Below are the code and all the weights of a small trained network. Each question names an input and a target symbol and asks about switching units off, where a switched-off unit gives its printed mean instead of its output.

import numpy as np


def w(rows, s, z=0):
    codes = np.array(rows[::2]) - 128.0
    scale = np.full(codes.shape[1], s)
    scale[-1] = z or s
    return codes * scale


def norm(h):
    return h / np.sqrt((h * h).mean(-1, keepdims=True) + 1e-5)


def f(y):
    return y / 2 * (1 + np.tanh(0.7978845608 * (y + 0.044715 * y**3)))


def softmax(a):
    e = np.exp(a - a.max(-1, keepdims=True))
    return e / e.sum(-1, keepdims=True)


def log_softmax(a):
    a = a - a.max(-1, keepdims=True)
    return a - np.log(np.exp(a).sum(-1, keepdims=True))


def net(x, mask):
    ids = ['ΓΘΛΠβεζμξστφψ'.index(c) for c in x.split()]
    T = len(ids)
    res = E[ids] + P[:T]
    u = 0
    for l in range(3):
        r = norm(res)
        for j in range(3):
            rows = slice(2 * j, 2 * j + 2)
            q, k, v = (r @ M[l][rows].T for M in (Q, K, V))
            z = softmax(np.where(np.tri(T) > 0, q @ k.T / 2**0.5, -1e9)) @ v
            o = O[l][rows]
            res = res + np.where(mask[u + j], z, o[:, -1]) @ o[:, :-1]
        u += 3
        y = f(norm(res) @ A[l][:, :-1].T + A[l][:, -1])
        res = res + np.where(mask[u : u + 8], y, B[l][:, -1]) @ B[l][:, :-1]
        u += 8
    return log_softmax(norm(res)[-1] @ U[:, :-1].T + U[:, -1])


Q, K, V, O, A, B = {}, {}, {}, {}, {}, {}
E = w([
[107,127,207,139],'Γ',
[161,83,173,73],'Θ',
[136,198,105,94],'Λ',
[127,129,92,96],'Π',
[156,141,117,95],'β',
[80,88,117,202],'ε',
[55,84,100,188],'ζ',
[186,7,24,122],'μ',
[168,136,148,79],'ξ',
[141,136,97,99],'σ',
[62,208,183,157],'τ',
[124,207,100,97],'φ',
[211,148,180,155],'ψ',
],0.016)
P = w([
[254,184,109,23],'0',
[202,170,75,48],'1',
[187,154,69,72],'2',
[164,127,86,91],'3',
[136,110,95,98],'4',
[122,99,95,95],'5',
],0.0053)
Q[0] = w([
[253,17,146,189],'L0H0',
[193,82,222,130],'L0H0',
[186,188,153,43],'L0H1',
[118,212,255,126],'L0H1',
[170,81,154,164],'L0H2',
[229,101,248,97],'L0H2',
],0.008)
K[0] = w([
[94,181,182,221],'L0H0',
[125,160,239,78],'L0H0',
[120,163,254,32],'L0H1',
[82,82,218,145],'L0H1',
[196,122,140,188],'L0H2',
[249,91,139,129],'L0H2',
],0.0071)
V[0] = w([
[64,146,134,166],'L0H0',
[88,43,87,92],'L0H0',
[161,118,137,70],'L0H1',
[77,117,254,178],'L0H1',
[134,145,76,80],'L0H2',
[96,116,190,86],'L0H2',
],0.0062)
O[0] = w([
[88,130,160,207,31],'L0H0',
[191,105,194,82,119],'L0H0',
[154,110,187,114,217],'L0H1',
[40,24,74,110,2],'L0H1',
[142,185,106,1,208],'L0H2',
[182,105,179,221,106],'L0H2',
],0.0049,0.0034)
A[0] = w([
[99,124,85,121,36],'L0N0',
[76,161,11,126,233],'L0N1',
[92,84,145,155,6],'L0N2',
[145,68,102,108,4],'L0N3',
[92,163,115,231,114],'L0N4',
[104,92,68,166,55],'L0N5',
[38,115,98,225,40],'L0N6',
[176,2,111,149,150],'L0N7',
],0.0093,0.0028)
B[0] = w([
[79,135,217,94,107],'L0N0',
[219,92,184,120,221],'L0N1',
[126,67,130,122,112],'L0N2',
[84,195,161,131,145],'L0N3',
[178,181,132,96,148],'L0N4',
[136,111,68,115,135],'L0N5',
[146,150,160,1,171],'L0N6',
[168,184,85,89,254],'L0N7',
],0.0061,0.0038)
Q[1] = w([
[102,194,151,125],'L1H0',
[162,114,86,62],'L1H0',
[66,125,91,247],'L1H1',
[49,115,146,116],'L1H1',
[77,142,109,167],'L1H2',
[113,163,93,199],'L1H2',
],0.015)
K[1] = w([
[100,204,60,115],'L1H0',
[79,81,137,202],'L1H0',
[193,191,142,2],'L1H1',
[91,115,169,45],'L1H1',
[150,145,106,89],'L1H2',
[110,171,50,159],'L1H2',
],0.014)
V[1] = w([
[148,123,86,132],'L1H0',
[36,98,163,56],'L1H0',
[93,65,83,117],'L1H1',
[113,38,84,254],'L1H1',
[83,157,125,100],'L1H2',
[107,156,86,247],'L1H2',
],0.0096)
O[1] = w([
[182,123,120,64,135],'L1H0',
[31,88,159,208,115],'L1H0',
[169,193,117,10,103],'L1H1',
[253,216,109,44,25],'L1H1',
[49,138,105,103,126],'L1H2',
[68,159,190,136,1],'L1H2',
],0.0062,0.0093)
A[1] = w([
[167,183,237,94,50],'L1N0',
[145,135,84,153,59],'L1N1',
[163,94,151,144,43],'L1N2',
[173,145,69,227,82],'L1N3',
[104,243,120,102,251],'L1N4',
[213,106,119,48,177],'L1N5',
[71,255,108,201,100],'L1N6',
[104,128,31,168,184],'L1N7',
],0.009,0.0018)
B[1] = w([
[124,113,80,155,126],'L1N0',
[97,93,107,115,135],'L1N1',
[132,134,124,94,135],'L1N2',
[57,114,92,88,151],'L1N3',
[125,3,89,148,135],'L1N4',
[49,93,81,196,255],'L1N5',
[118,180,15,148,136],'L1N6',
[58,50,30,133,161],'L1N7',
],0.0062,0.0082)
Q[2] = w([
[95,61,124,156],'L2H0',
[237,147,114,109],'L2H0',
[131,155,169,172],'L2H1',
[80,85,85,168],'L2H1',
[188,219,140,4],'L2H2',
[141,155,178,126],'L2H2',
],0.013)
K[2] = w([
[154,65,162,121],'L2H0',
[57,242,191,67],'L2H0',
[87,162,88,86],'L2H1',
[97,181,151,211],'L2H1',
[140,81,8,148],'L2H2',
[124,112,123,103],'L2H2',
],0.012)
V[2] = w([
[68,136,209,185],'L2H0',
[180,26,154,118],'L2H0',
[175,113,65,89],'L2H1',
[176,150,160,95],'L2H1',
[89,206,101,147],'L2H2',
[190,145,117,255],'L2H2',
],0.0095)
O[2] = w([
[122,200,114,111,7],'L2H0',
[35,253,125,154,253],'L2H0',
[157,182,49,65,188],'L2H1',
[143,47,99,197,51],'L2H1',
[24,164,82,197,68],'L2H2',
[182,127,136,221,134],'L2H2',
],0.0077,0.0063)
A[2] = w([
[155,131,57,115,210],'L2N0',
[147,108,154,114,137],'L2N1',
[87,228,107,63,65],'L2N2',
[189,156,121,248,253],'L2N3',
[159,171,155,70,138],'L2N4',
[146,132,203,156,56],'L2N5',
[74,59,103,138,165],'L2N6',
[112,214,120,131,161],'L2N7',
],0.012,0.0049)
B[2] = w([
[150,134,196,160,254],'L2N0',
[78,93,99,96,126],'L2N1',
[172,140,92,151,171],'L2N2',
[135,94,254,68,195],'L2N3',
[74,60,96,177,153],'L2N4',
[158,86,64,68,121],'L2N5',
[134,218,194,121,188],'L2N6',
[191,51,88,208,152],'L2N7',
],0.0091,0.0082)
U = w([
[103,130,148,88,111],'Γ',
[73,43,119,107,111],'Θ',
[108,162,103,112,87],'Λ',
[149,221,134,114,67],'Π',
[152,186,142,144,124],'β',
[136,195,152,69,40],'ε',
[97,163,152,41,75],'ζ',
[213,104,99,54,178],'μ',
[139,81,87,231,108],'ξ',
[145,196,131,132,75],'σ',
[69,155,182,203,253],'τ',
[96,170,62,145,103],'φ',
[194,116,254,134,76],'ψ',
],0.013,0.0041)

Each question gives the input, a string of symbols that net reads in full, and the target symbol t.
The units are the heads (2 rows each of Q, K, V and O) and the neurons (one row each of A and B). Each row of codes is followed by its name. A weight is (code - 128) times the scale printed after its matrix; where a second scale follows, it is the last column's (O, A, B and U).
mask holds one flag per unit, layer by layer, with each layer's heads first. A switched-off unit (its flag False) gives its mean, the last column of its rows in O or B, instead of its output. The means were averaged over made-up inputs and are rounded, as every weight is.
A unit's drop is (log p(t) with every unit on - log p(t) with that unit switched off) / (log p(t) with every unit on - log p(t) with every unit switched off).
The circuit of an input: a set's keep is (log p(t) with only the set's units on - log p(t) with every unit switched off) / (log p(t) with every unit on - log p(t) with every unit switched off). Starting from the 12 units with the biggest drops (on a tie, the unit counted first), units are removed one at a time, each time the one whose removal leaves the highest keep (on an exact tie, the one counted first), for as long as the keep stays at least 0.8.
circuit, biggest first: the units of the circuit, biggest drop first
most important unit: the unit with the biggest drop
top k neurons: the k neurons with the biggest drops, biggest first
top k neurons in layer l: the k neurons of layer l with the biggest drops, biggest first
which heads matter: for each layer, one digit per head in row order, 1 if its drop is at least 0.15 and else 0, layers parted by /
input φ β ξ, target ξ: most important unit -> L0H1
input ψ ξ ξ τ μ φ, target μ: which heads matter -> 100 / 010 / 000
input ξ φ Θ, target Θ: which heads matter -> 011 / 010 / 111
input τ σ ψ Θ Λ, target ψ: top 3 neurons -> L0N6, L0N1, L0N4
input ψ ψ μ ψ β, target ψ: circuit, biggest first -> L2H2, L2N3
input Γ μ Π σ Θ ζ, target ψ: which heads matter -> 001 / 110 / 010
input τ σ τ ψ φ, target ψ: top 2 neurons -> L0N1, L0N6
input μ ψ ε, target ψ: which heads matter -> 000 / 010 / 000
input μ ξ ε ζ, target μ: which heads matter -> 000 / 000 / 010
input μ μ ε τ μ Γ, target ζ: which heads matter -> 010 / 000 / 000
input Π φ ζ Π ζ, target ζ: which heads matter -> 000 / 000 / 001
input Θ Γ τ, target ξ: top 2 neurons in layer 0 -> L0N6, L0N4
input μ Θ ζ, target μ: which heads matter -> 000 / 000 / 000
input Θ μ τ Θ ξ, target τ: most important unit -> L0N7
input μ ξ Γ Γ μ Γ, target ζ: which heads matter -> 010 / 010 / 000
input μ σ ζ Θ ψ Λ, target ψ: which heads matter -> 000 / 000 / 000
input μ μ Γ μ φ, target ζ: which heads matter -> 010 / 110 / 101
input φ ξ φ, target φ: which heads matter -> 000 / 010 / 000
input ξ φ ζ μ Γ, target φ: which heads matter -> 010 / 010 / 100
input μ ξ Γ μ Λ ε, target ζ: top neuron -> L0N6
input ψ ξ μ ψ σ, target ψ: top 2 neurons -> L0N7, L1N5
input Γ ξ μ τ ξ τ, target ψ: top 2 neurons -> L0N6, L1N5
input μ ζ Γ Λ ξ, target ζ: top 3 neurons -> L0N6, L0N4, L0N5
input φ β ε ξ φ, target φ: top 2 neurons -> L0N6, L1N7
input ψ ε Θ μ ε, target μ: top 2 neurons -> L0N6, L0N4
input ξ Θ ξ ζ, target ζ: top 2 neurons -> L0N6, L0N1
